Below is a small trained network, with its code and all its weights. Each question gives an input and a target symbol and asks what happens when units are switched off, that is, made to give their printed mean instead of their output.

import numpy as np


def w(rows, s, z=0):
    codes = np.array(rows[::2]) - 128.0
    scale = np.full(codes.shape[1], s)
    scale[-1] = z or s
    return codes * scale


def f(y):
    return np.maximum(y, 0)


def softmax(a):
    e = np.exp(a - a.max(-1, keepdims=True))
    return e / e.sum(-1, keepdims=True)


def log_softmax(a):
    a = a - a.max(-1, keepdims=True)
    return a - np.log(np.exp(a).sum(-1, keepdims=True))


def net(x, mask):
    ids = ['ΘΛΨβγδεζηπφ'.index(c) for c in x.split()]
    T = len(ids)
    res = E[ids] + P[:T]
    u = 0
    for l in range(3):
        q, k, v = (res @ M[l].T for M in (Q, K, V))
        z = softmax(np.where(np.tri(T) > 0, q @ k.T / 4**0.5, -1e9)) @ v
        res = res + np.where(mask[u], z, O[l][:, -1]) @ O[l][:, :-1]
        u += 1
        y = f(res @ A[l][:, :-1].T + A[l][:, -1])
        res = res + np.where(mask[u : u + 8], y, B[l][:, -1]) @ B[l][:, :-1]
        u += 8
    return log_softmax(res[-1] @ U[:, :-1].T + U[:, -1])


Q, K, V, O, A, B = {}, {}, {}, {}, {}, {}
E = w([
[185,47,141,155,29],'Θ',
[70,87,161,167,175],'Λ',
[14,102,137,254,131],'Ψ',
[159,77,139,95,94],'β',
[105,182,95,103,108],'γ',
[92,119,130,111,113],'δ',
[97,159,103,86,170],'ε',
[123,217,83,131,188],'ζ',
[132,109,118,184,12],'η',
[131,189,154,14,253],'π',
[37,89,189,77,239],'φ',
],0.013)
P = w([
[183,157,108,124,108],'0',
[132,247,127,159,30],'1',
[153,81,77,117,146],'2',
[87,197,135,132,67],'3',
[130,46,51,108,167],'4',
[58,188,140,103,78],'5',
[131,14,24,78,191],'6',
[59,212,160,100,77],'7',
],0.013)
Q[0] = w([
[164,133,138,63,241],'0.h1',
[56,126,134,2,110],'0.h1',
[195,98,255,87,63],'0.h1',
[133,31,113,125,102],'0.h1',
],0.0053)
K[0] = w([
[59,155,175,28,69],'0.h1',
[106,33,114,126,172],'0.h1',
[149,131,106,102,90],'0.h1',
[167,77,84,254,143],'0.h1',
],0.0074)
V[0] = w([
[178,139,92,201,168],'0.h1',
[241,167,90,121,1],'0.h1',
[120,92,130,172,88],'0.h1',
[82,208,195,163,172],'0.h1',
],0.0064)
O[0] = w([
[135,2,26,216,55,124],'0.h1',
[125,177,96,178,181,3],'0.h1',
[65,150,223,85,212,58],'0.h1',
[138,174,27,102,22,216],'0.h1',
],0.0073,0.0011)
A[0] = w([
[201,60,254,148,58,254],'0.n1',
[116,222,99,72,115,154],'0.n2',
[103,183,143,133,50,163],'0.n3',
[176,105,125,91,159,171],'0.n4',
[184,127,146,188,128,44],'0.n5',
[104,162,145,168,31,118],'0.n6',
[120,189,124,103,193,182],'0.n7',
[32,155,140,109,85,154],'0.n8',
],0.0077,0.0057)
B[0] = w([
[54,196,119,106,190,216],'0.n1',
[112,136,103,134,206,255],'0.n2',
[2,77,152,65,169,253],'0.n3',
[118,178,85,186,78,185],'0.n4',
[143,140,129,111,171,131],'0.n5',
[100,129,176,139,121,221],'0.n6',
[172,80,136,63,112,219],'0.n7',
[109,201,165,106,148,251],'0.n8',
],0.0094,0.0055)
Q[1] = w([
[172,76,90,72,55],'1.h1',
[254,40,169,156,152],'1.h1',
[114,190,177,98,167],'1.h1',
[183,202,166,178,71],'1.h1',
],0.0072)
K[1] = w([
[133,172,118,186,106],'1.h1',
[119,166,131,147,65],'1.h1',
[72,151,139,76,168],'1.h1',
[79,254,27,180,202],'1.h1',
],0.0088)
V[1] = w([
[64,40,117,54,129],'1.h1',
[49,32,246,90,92],'1.h1',
[168,166,50,3,220],'1.h1',
[149,152,184,109,132],'1.h1',
],0.0058)
O[1] = w([
[75,53,69,111,72,205],'1.h1',
[139,165,85,124,9,151],'1.h1',
[99,10,126,91,133,255],'1.h1',
[164,65,135,91,91,124],'1.h1',
],0.012,0.0081)
A[1] = w([
[58,138,141,107,139,45],'1.n1',
[102,112,56,133,69,103],'1.n2',
[133,100,76,75,143,89],'1.n3',
[193,132,15,158,129,213],'1.n4',
[156,241,186,130,25,186],'1.n5',
[1,98,163,154,151,254],'1.n6',
[145,143,194,201,119,132],'1.n7',
[162,119,130,103,40,118],'1.n8',
],0.0081,0.0046)
B[1] = w([
[102,154,143,66,152,176],'1.n1',
[181,137,136,185,137,166],'1.n2',
[80,152,150,140,133,170],'1.n3',
[2,130,102,176,131,145],'1.n4',
[162,171,245,141,2,137],'1.n5',
[121,175,60,39,181,252],'1.n6',
[155,47,114,220,151,130],'1.n7',
[242,145,103,177,185,137],'1.n8',
],0.0076,0.025)
Q[2] = w([
[30,71,76,252,180],'2.h1',
[186,65,15,193,144],'2.h1',
[153,231,136,135,68],'2.h1',
[71,214,255,146,151],'2.h1',
],0.0065)
K[2] = w([
[208,104,200,164,172],'2.h1',
[189,242,253,114,241],'2.h1',
[34,76,155,109,73],'2.h1',
[53,128,3,187,91],'2.h1',
],0.0062)
V[2] = w([
[130,1,178,49,108],'2.h1',
[47,84,60,21,109],'2.h1',
[102,166,43,102,52],'2.h1',
[197,126,182,73,56],'2.h1',
],0.009)
O[2] = w([
[88,85,164,137,126,135],'2.h1',
[98,162,175,222,166,251],'2.h1',
[81,138,81,151,175,142],'2.h1',
[10,134,125,123,107,45],'2.h1',
],0.013,0.027)
A[2] = w([
[84,149,198,237,109,149],'2.n1',
[102,81,13,73,173,193],'2.n2',
[38,78,192,97,165,79],'2.n3',
[55,232,130,70,121,73],'2.n4',
[128,123,137,2,76,122],'2.n5',
[68,142,103,117,148,119],'2.n6',
[146,167,148,191,166,83],'2.n7',
[86,167,26,99,185,254],'2.n8',
],0.0091,0.0058)
B[2] = w([
[52,70,95,58,96,214],'2.n1',
[108,147,159,94,47,180],'2.n2',
[115,172,52,67,87,210],'2.n3',
[187,1,134,130,94,210],'2.n4',
[83,138,116,144,243,143],'2.n5',
[213,155,62,156,124,195],'2.n6',
[166,76,97,138,79,212],'2.n7',
[134,157,197,194,92,253],'2.n8',
],0.0075,0.029)
U = w([
[104,116,194,97,90,253],'Θ',
[121,121,117,118,54,81],'Λ',
[70,253,72,59,129,160],'Ψ',
[146,124,27,65,116,30],'β',
[89,110,16,117,121,58],'γ',
[91,85,145,153,143,122],'δ',
[67,251,136,203,164,191],'ε',
[90,30,227,96,74,111],'ζ',
[176,66,66,132,97,45],'η',
[103,78,153,131,116,127],'π',
[77,139,131,139,145,141],'φ',
],0.0061,0.0067)

Each question gives the input, a string of symbols that net reads in full, and the target symbol t.
The units are the heads (4 rows each of Q, K, V and O) and the neurons (one row each of A and B). Each row of codes is followed by its name. A weight is (code - 128) times the scale printed after its matrix; where a second scale follows, it is the last column's (O, A, B and U).
mask holds one flag per unit, layer by layer, with each layer's heads first. A switched-off unit (its flag False) gives its mean, the last column of its rows in O or B, instead of its output. The means were averaged over made-up inputs and are rounded, as every weight is.
A unit's drop is (log p(t) with every unit on - log p(t) with that unit switched off) / (log p(t) with every unit on - log p(t) with every unit switched off).
The circuit of an input: a set's keep is (log p(t) with only the set's units on - log p(t) with every unit switched off) / (log p(t) with every unit on - log p(t) with every unit switched off). Starting from the 12 units with the biggest drops (on a tie, the unit counted first), units are removed one at a time, each time the one whose removal leaves the highest keep (on an exact tie, the one counted first), for as long as the keep stays at least 0.8.
circuit, biggest first: the units of the circuit, biggest drop first
k most important neurons: the k neurons with the biggest drops, biggest first
top k neurons in layer l: the k neurons of layer l with the biggest drops, biggest first
input Λ η η Λ Θ, target ε: circuit, biggest first	1.h1; 2.h1
input Λ ζ Λ Λ π ζ β, target ε: 2 most important neurons	2.n4; 2.n1
input Λ Λ ζ Λ ζ ζ Ψ Λ, target ε: top 2 neurons in layer 0	0.n7; 0.n2
input Λ ζ δ Λ ζ ζ ε, target ε: circuit, biggest first	2.h1
input Ψ ζ π Λ φ ε, target γ: 2 most important neurons	2.n1; 2.n3
input β ζ Λ Λ γ π φ Θ, target γ: top 2 neurons in layer 2	2.n3; 2.n4
input π γ γ, target ζ: circuit, biggest first	1.h1; 2.h1
input η Θ φ Λ ζ β φ, target Ψ: 3 most important neurons	2.n5; 2.n4; 2.n2
input π ε η Λ ζ φ ζ, target ζ: top 2 neurons in layer 0	0.n3; 0.n2
input Λ ζ ζ, target ε: top 2 neurons in layer 2	2.n4; 2.n1
input Ψ Λ Θ, target Λ: top 3 neurons in layer 2	2.n4; 2.n2; 2.n8
input φ π Λ Θ, target Ψ: circuit, biggest first	0.n3; 0.n1; 1.n6
input Λ π Λ β Θ ζ Θ, target ε: circuit, biggest first	2.n4; 2.h1
input Λ Λ γ, target ε: circuit, biggest first	2.h1
input Λ β φ Ψ, target γ: circuit, biggest first	2.h1; 1.h1; 2.n1
input γ ζ Ψ δ Λ ζ γ β, target ε: 3 most important neurons	2.n1; 2.n8; 1.n4
input β Λ ζ π π β π Λ, target Ψ: 4 most important neurons	2.n3; 0.n7; 1.n6; 0.n3
input π γ φ ζ, target γ: circuit, biggest first	2.h1; 1.h1; 2.n1; 2.n3
input π Λ γ η δ Λ β, target ζ: circuit, biggest first	1.h1; 2.h1
input π φ Λ η, target γ: top 4 neurons in layer 2	2.n1; 2.n4; 2.n3; 2.n6
input ζ η Λ, target η: circuit, biggest first	0.h1; 2.h1; 1.h1
input π Λ Ψ, target ζ: circuit, biggest first	1.h1; 2.h1; 2.n1
